Below is a small trained network, with its code and all its weights. Each question gives an input and a target symbol and asks what happens when units are switched off, that is, made to give their printed mean instead of their output.

import numpy as np


def w(rows, s, z=0):
    codes = np.array(rows[::2]) - 128.0
    scale = np.full(codes.shape[1], s)
    scale[-1] = z or s
    return codes * scale


def f(y):
    return y / 2 * (1 + np.tanh(0.7978845608 * (y + 0.044715 * y**3)))


def softmax(a):
    e = np.exp(a - a.max(-1, keepdims=True))
    return e / e.sum(-1, keepdims=True)


def log_softmax(a):
    a = a - a.max(-1, keepdims=True)
    return a - np.log(np.exp(a).sum(-1, keepdims=True))


def net(x, mask):
    ids = ['ΞΨαβδεηθλμπτω'.index(c) for c in x.split()]
    T = len(ids)
    res = E[ids] + P[:T]
    u = 0
    for l in range(2):
        r = res
        for j in range(2):
            rows = slice(4 * j, 4 * j + 4)
            q, k, v = (r @ M[l][rows].T for M in (Q, K, V))
            z = softmax(np.where(np.tri(T) > 0, q @ k.T / 4**0.5, -1e9)) @ v
            o = O[l][rows]
            res = res + np.where(mask[u + j], z, o[:, -1]) @ o[:, :-1]
        u += 2
        y = f(res @ A[l][:, :-1].T + A[l][:, -1])
        res = res + np.where(mask[u : u + 16], y, B[l][:, -1]) @ B[l][:, :-1]
        u += 16
    return log_softmax(res[-1] @ U[:, :-1].T + U[:, -1])


Q, K, V, O, A, B = {}, {}, {}, {}, {}, {}
E = w([
[155,34,66,144,65],'Ξ',
[167,127,185,97,113],'Ψ',
[150,213,195,161,174],'α',
[191,77,171,145,74],'β',
[168,126,175,167,187],'δ',
[5,191,80,190,189],'ε',
[72,218,165,168,192],'η',
[186,199,127,145,83],'θ',
[149,141,116,38,249],'λ',
[121,144,212,209,110],'μ',
[73,228,67,64,62],'π',
[152,245,175,115,228],'τ',
[118,225,166,183,99],'ω',
],0.018)
P = w([
[251,1,219,82,118],'0',
[226,59,145,134,182],'1',
[193,93,133,111,172],'2',
[169,152,92,143,183],'3',
[165,153,94,167,194],'4',
[149,161,84,174,201],'5',
],0.004)
Q[0] = w([
[87,147,154,40,115],'0.h1',
[134,130,170,230,170],'0.h1',
[126,194,149,126,22],'0.h1',
[94,209,114,121,58],'0.h1',
[176,134,113,97,227],'0.h2',
[79,131,12,64,168],'0.h2',
[210,172,34,75,142],'0.h2',
[81,172,188,146,242],'0.h2',
],0.011)
K[0] = w([
[94,173,150,34,11],'0.h1',
[103,38,102,111,186],'0.h1',
[85,113,143,119,23],'0.h1',
[91,174,107,168,93],'0.h1',
[103,233,179,79,178],'0.h2',
[114,77,72,133,65],'0.h2',
[128,197,50,107,92],'0.h2',
[118,130,125,86,232],'0.h2',
],0.011)
V[0] = w([
[73,104,100,175,187],'0.h1',
[153,191,181,116,66],'0.h1',
[158,94,2,28,207],'0.h1',
[126,107,182,99,174],'0.h1',
[127,218,144,154,128],'0.h2',
[124,107,126,121,71],'0.h2',
[191,157,211,170,115],'0.h2',
[132,137,121,199,110],'0.h2',
],0.008)
O[0] = w([
[133,107,201,90,84,133],'0.h1',
[136,145,131,189,184,164],'0.h1',
[164,186,38,213,171,216],'0.h1',
[145,52,96,204,135,99],'0.h1',
[143,86,77,109,100,255],'0.h2',
[179,33,161,163,78,66],'0.h2',
[129,127,233,113,91,119],'0.h2',
[92,104,254,99,92,103],'0.h2',
],0.0054,0.0033)
A[0] = w([
[54,167,216,27,160,197],'0.n1',
[171,103,151,177,150,13],'0.n2',
[133,115,125,203,155,175],'0.n3',
[153,32,24,120,124,147],'0.n4',
[156,135,108,184,121,4],'0.n5',
[243,126,179,158,174,194],'0.n6',
[36,130,157,166,160,53],'0.n7',
[123,87,144,102,101,66],'0.n8',
[123,72,179,181,149,111],'0.n9',
[81,66,170,107,173,97],'0.n10',
[136,24,133,172,2,217],'0.n11',
[131,77,195,121,212,79],'0.n12',
[170,103,38,145,171,77],'0.n13',
[112,181,166,180,56,110],'0.n14',
[57,199,214,38,150,30],'0.n15',
[186,110,158,147,60,215],'0.n16',
],0.0092,0.0026)
B[0] = w([
[79,167,120,69,186,235],'0.n1',
[127,110,126,69,155,141],'0.n2',
[129,143,158,69,108,168],'0.n3',
[128,160,253,171,138,197],'0.n4',
[150,106,131,101,113,131],'0.n5',
[19,162,67,31,63,253],'0.n6',
[65,51,178,122,184,173],'0.n7',
[162,97,63,166,216,119],'0.n8',
[106,174,113,100,129,158],'0.n9',
[147,139,127,115,60,139],'0.n10',
[60,120,135,228,154,204],'0.n11',
[127,141,145,59,112,171],'0.n12',
[251,71,152,168,126,220],'0.n13',
[162,165,184,191,46,176],'0.n14',
[165,151,114,165,143,223],'0.n15',
[50,141,133,137,96,188],'0.n16',
],0.0061,0.0054)
Q[1] = w([
[121,170,121,250,114],'1.h1',
[163,199,115,96,105],'1.h1',
[74,148,96,144,151],'1.h1',
[52,118,113,145,129],'1.h1',
[107,174,113,163,137],'1.h2',
[73,171,106,154,101],'1.h2',
[123,82,137,193,212],'1.h2',
[168,91,187,151,86],'1.h2',
],0.014)
K[1] = w([
[199,1,157,123,133],'1.h1',
[185,216,79,231,106],'1.h1',
[132,58,140,100,231],'1.h1',
[138,50,140,211,165],'1.h1',
[218,65,85,177,103],'1.h2',
[113,83,112,227,150],'1.h2',
[79,81,82,187,180],'1.h2',
[143,102,128,56,40],'1.h2',
],0.0081)
V[1] = w([
[86,175,154,164,80],'1.h1',
[118,49,189,189,221],'1.h1',
[243,155,170,142,147],'1.h1',
[80,152,47,255,98],'1.h1',
[173,105,154,81,12],'1.h2',
[171,140,121,76,48],'1.h2',
[197,89,161,183,90],'1.h2',
[167,245,97,107,237],'1.h2',
],0.0084)
O[1] = w([
[22,132,104,254,96,209],'1.h1',
[139,139,185,180,186,55],'1.h1',
[142,175,54,149,150,100],'1.h1',
[109,79,105,149,150,254],'1.h1',
[105,129,95,151,78,37],'1.h2',
[32,122,146,121,69,74],'1.h2',
[91,147,98,168,162,60],'1.h2',
[150,128,162,114,105,212],'1.h2',
],0.0079,0.0057)
A[1] = w([
[208,126,138,173,186,254],'1.n1',
[169,165,125,96,156,164],'1.n2',
[172,183,192,68,141,196],'1.n3',
[103,72,89,124,77,150],'1.n4',
[71,131,145,61,136,95],'1.n5',
[71,183,147,125,130,80],'1.n6',
[65,111,216,136,134,136],'1.n7',
[110,53,200,155,117,216],'1.n8',
[161,41,131,133,47,180],'1.n9',
[75,105,62,99,158,189],'1.n10',
[123,175,67,147,154,64],'1.n11',
[159,169,118,61,133,73],'1.n12',
[78,11,97,62,223,63],'1.n13',
[145,65,128,102,134,173],'1.n14',
[182,158,84,148,173,92],'1.n15',
[126,93,129,80,150,146],'1.n16',
],0.012,0.0036)
B[1] = w([
[79,159,107,82,76,252],'1.n1',
[124,158,163,194,100,201],'1.n2',
[44,91,69,123,186,246],'1.n3',
[159,46,167,165,128,205],'1.n4',
[154,90,103,136,104,199],'1.n5',
[113,63,172,132,132,202],'1.n6',
[139,146,148,80,123,241],'1.n7',
[206,160,141,81,170,209],'1.n8',
[178,79,117,165,255,174],'1.n9',
[182,163,154,181,114,191],'1.n10',
[202,75,163,106,164,206],'1.n11',
[130,94,73,196,133,218],'1.n12',
[176,155,78,126,37,178],'1.n13',
[163,158,107,202,149,135],'1.n14',
[120,135,174,104,56,205],'1.n15',
[175,147,104,176,142,153],'1.n16',
],0.0077,0.013)
U = w([
[191,195,203,254,176,196],'Ξ',
[166,95,172,113,105,74],'Ψ',
[66,133,124,100,69,111],'α',
[197,70,197,160,165,2],'β',
[124,72,135,84,111,90],'δ',
[226,135,148,41,151,137],'ε',
[107,116,155,109,179,144],'η',
[105,90,155,199,75,103],'θ',
[109,228,89,123,63,203],'λ',
[160,139,209,106,65,119],'μ',
[242,75,93,169,87,124],'π',
[108,90,81,183,169,84],'τ',
[112,168,178,150,21,161],'ω',
],0.0077,0.0042)

Each question gives the input, a string of symbols that net reads in full, and the target symbol t.
The units are the heads (4 rows each of Q, K, V and O) and the neurons (one row each of A and B). Each row of codes is followed by its name. A weight is (code - 128) times the scale printed after its matrix; where a second scale follows, it is the last column's (O, A, B and U).
mask holds one flag per unit, layer by layer, with each layer's heads first. A switched-off unit (its flag False) gives its mean, the last column of its rows in O or B, instead of its output. The means were averaged over made-up inputs and are rounded, as every weight is.
A unit's drop is (log p(t) with every unit on - log p(t) with that unit switched off) / (log p(t) with every unit on - log p(t) with every unit switched off).
The circuit of an input: a set's keep is (log p(t) with only the set's units on - log p(t) with every unit switched off) / (log p(t) with every unit on - log p(t) with every unit switched off). Starting from the 12 units with the biggest drops (on a tie, the unit counted first), units are removed one at a time, each time the one whose removal leaves the highest keep (on an exact tie, the one counted first), for as long as the keep stays at least 0.8.
circuit, biggest first: the units of the circuit, biggest drop first
top k neurons: the k neurons with the biggest drops, biggest first
top k neurons in layer l: the k neurons of layer l with the biggest drops, biggest first
heads that matter: for each layer, one digit per head in row order, 1 if its drop is at least 0.15 and else 0, layers parted by /
input θ δ ε π λ β, target λ: top 2 neurons => 0.n13; 0.n11
input Ψ α Ψ δ β, target β: heads that matter => 11 / 10
input Ψ η π π ε ω, target ω: heads that matter => 00 / 01
input α δ π η μ ω, target ω: circuit, biggest first => 0.n14; 1.n9; 0.h2
input π Ξ π π λ, target π: heads that matter => 00 / 10
input Ξ β ε, target Ξ: circuit, biggest first => 0.n11; 1.n10; 1.h2
input Ξ λ θ ω, target λ: top 2 neurons => 1.n1; 0.n13
input ε π Ψ, target π: heads that matter => 10 / 10
input λ π Ψ, target π: heads that matter => 00 / 10
input π δ β, target β: top 3 neurons in layer 1 => 1.n9; 1.n8; 1.n4
input δ ε τ η, target η: heads that matter => 10 / 10
input ε ε Ψ, target ε: heads that matter => 10 / 10
input ε δ α, target α: heads that matter => 10 / 00
input ε λ ω, target λ: heads that matter => 01 / 10
input Ξ τ β, target Ξ: circuit, biggest first => 0.n11; 1.h1; 0.n4
input ε ε τ, target τ: top 3 neurons => 1.n3; 1.n12; 0.n1
input β β π ω ε, target ε: heads that matter => 00 / 11
input θ ε λ, target λ: top 2 neurons in layer 1 => 1.n1; 1.n4
input π δ Ξ π θ, target π: heads that matter => 11 / 10
input δ ω θ, target ω: heads that matter => 11 / 00
input π λ π λ π ε, target λ: heads that matter => 00 / 11
input η π λ ε η, target λ: heads that matter => 00 / 10
input π ε θ ε Ξ θ, target θ: top 2 neurons in layer 1 => 1.n8; 1.n4
input π ε η Ξ Ξ λ, target λ: top 2 neurons in layer 0 => 0.n4; 0.n6
input λ λ θ, target λ: top neuron in layer 1 => 1.n4
input τ β δ τ, target τ: top 2 neurons in layer 0 => 0.n6; 0.n1
input ε λ π δ ε ε, target λ: top 3 neurons in layer 1 => 1.n1; 1.n15; 1.n2
input α Ψ π η, target η: top 2 neurons in layer 0 => 0.n7; 0.n1
